Below are the code and all the weights of a small trained network. Each question names an input and a class and asks about switching units off, where a switched-off unit gives its printed mean instead of its output.

import numpy as np


def w(rows, s, z=0):
    codes = np.array(rows[::2]) - 128.0
    scale = np.full(codes.shape[1], s)
    scale[-1] = z or s
    return codes * scale


def f(y):
    return np.maximum(y, 0)


def log_softmax(a):
    a = a - a.max(-1, keepdims=True)
    return a - np.log(np.exp(a).sum(-1, keepdims=True))


def net(x, mask):
    res = np.array(x, float).reshape(1, 4) / 4 @ E
    y = f(res @ A[0][:, :-1].T + A[0][:, -1])
    res = res + np.where(mask, y, B[0][:, -1]) @ B[0][:, :-1]
    return log_softmax(res[-1] @ U[:, :-1].T + U[:, -1])


A, B = {}, {}
E = w([
[161,101,96,135,183,69,211],'x0',
[147,124,129,214,162,180,127],'x1',
[89,4,190,127,139,159,117],'x2',
[52,122,94,84,163,139,96],'x3',
],0.013)
A[0] = w([
[80,129,99,85,195,112,150,68],'N0',
[175,110,149,110,61,78,169,131],'N1',
[192,143,128,233,151,153,160,160],'N2',
[112,125,81,125,166,122,110,99],'N3',
[81,211,140,90,63,140,83,75],'N4',
[192,141,119,235,150,155,146,144],'N5',
[75,129,75,105,252,105,129,130],'N6',
[96,193,136,121,129,119,83,164],'N7',
[60,105,179,32,135,114,112,151],'N8',
[97,188,127,130,98,135,81,173],'N9',
[159,161,95,130,122,113,136,121],'N10',
[166,133,158,110,122,98,136,192],'N11',
[94,34,229,169,147,180,118,230],'N12',
[108,23,193,157,135,168,122,193],'N13',
[72,143,47,133,192,124,131,116],'N14',
[116,163,79,112,126,114,156,17],'N15',
[84,105,162,160,122,214,37,205],'N16',
[128,150,131,97,110,127,116,3],'N17',
[194,171,134,181,124,141,94,128],'N18',
],0.011,0.0039)
B[0] = w([
[49,92,120,111,83,189,129,166],'N0',
[121,156,81,115,133,97,180,170],'N1',
[105,211,84,140,183,125,186,208],'N2',
[110,117,130,142,108,137,119,150],'N3',
[185,173,120,118,109,67,74,184],'N4',
[94,203,97,168,167,134,169,205],'N5',
[41,91,123,167,113,105,127,191],'N6',
[156,127,123,116,83,108,108,170],'N7',
[88,151,44,166,96,149,115,204],'N8',
[155,140,128,123,81,86,90,177],'N9',
[113,131,102,127,90,157,118,167],'N10',
[96,120,93,120,122,89,158,158],'N11',
[129,1,234,163,128,159,98,252],'N12',
[135,27,201,149,123,127,87,234],'N13',
[89,91,114,158,78,151,123,176],'N14',
[114,106,155,163,108,151,119,155],'N15',
[116,91,99,77,67,177,44,229],'N16',
[154,141,107,119,146,124,133,137],'N17',
[99,165,77,124,112,176,114,180],'N18',
],0.0095,0.016)
U = w([
[207,43,219,180,246,35,209,91],'0',
[161,99,193,153,229,186,122,50],'1',
[233,222,98,105,75,80,39,150],'2',
[60,231,53,139,129,107,212,216],'3',
[47,1,155,138,42,166,43,215],'4',
[175,112,108,40,128,26,228,86],'5',
[208,129,164,41,192,171,114,5],'6',
[122,197,167,167,210,207,132,27],'7',
],0.0071,0.0028)

Each question gives the input, the list of numbers given to net, and the class t.
The units are the neurons (one row each of A and B). Each row of codes is followed by its name. A weight is (code - 128) times the scale printed after its matrix; where a second scale follows, it is the last column's (A, B and U).
mask holds one flag per neuron, in row order. A switched-off neuron (its flag False) gives its mean, the last column of its row in B, instead of its output. The means were averaged over made-up inputs and are rounded, as every weight is.
A unit's drop is (log p(t) with every unit on - log p(t) with that unit switched off) / (log p(t) with every unit on - log p(t) with every unit switched off).
The circuit of an input: a set's keep is (log p(t) with only the set's units on - log p(t) with every unit switched off) / (log p(t) with every unit on - log p(t) with every unit switched off). Starting from the 12 units with the biggest drops (on a tie, the unit counted first), units are removed one at a time, each time the one whose removal leaves the highest keep (on an exact tie, the one counted first), for as long as the keep stays at least 0.8.
circuit, biggest first: the units of the circuit, biggest drop first
top k neurons: the k neurons with the biggest drops, biggest first
drop when u is switched off: that unit's drop, to one decimal
input [4,4,-2,4], class 3: top 3 neurons : N12; N13; N16
input [-3,-5,-7,-7], class 2: circuit, biggest first : N4
input [6,-2,-8,4], class 4: top 3 neurons : N2; N5; N14
input [-5,8,0,-7], class 7: top 2 neurons : N2; N5
input [-4,-8,1,4], class 2: circuit, biggest first : N12; N4
input [4,-8,-5,-2], class 5: top 3 neurons : N5; N2; N8
input [4,-7,-5,-5], class 5: top 2 neurons : N5; N8
input [-1,-1,1,-5], class 0: top 2 neurons : N16; N8
input [-3,-3,-7,8], class 2: top 3 neurons : N4; N12; N13
input [6,-6,-3,1], class 3: top 4 neurons : N12; N13; N16; N1
input [1,7,3,-4], class 1: top 2 neurons : N2; N5
input [7,-8,3,-1], class 3: drop when N12 is switched off : 0.4
input [1,-6,4,-6], class 0: drop when N16 is switched off : 0.5
input [1,-6,4,-7], class 0: drop when N16 is switched off : 0.4
input [1,8,1,-4], class 7: drop when N2 is switched off : 0.1
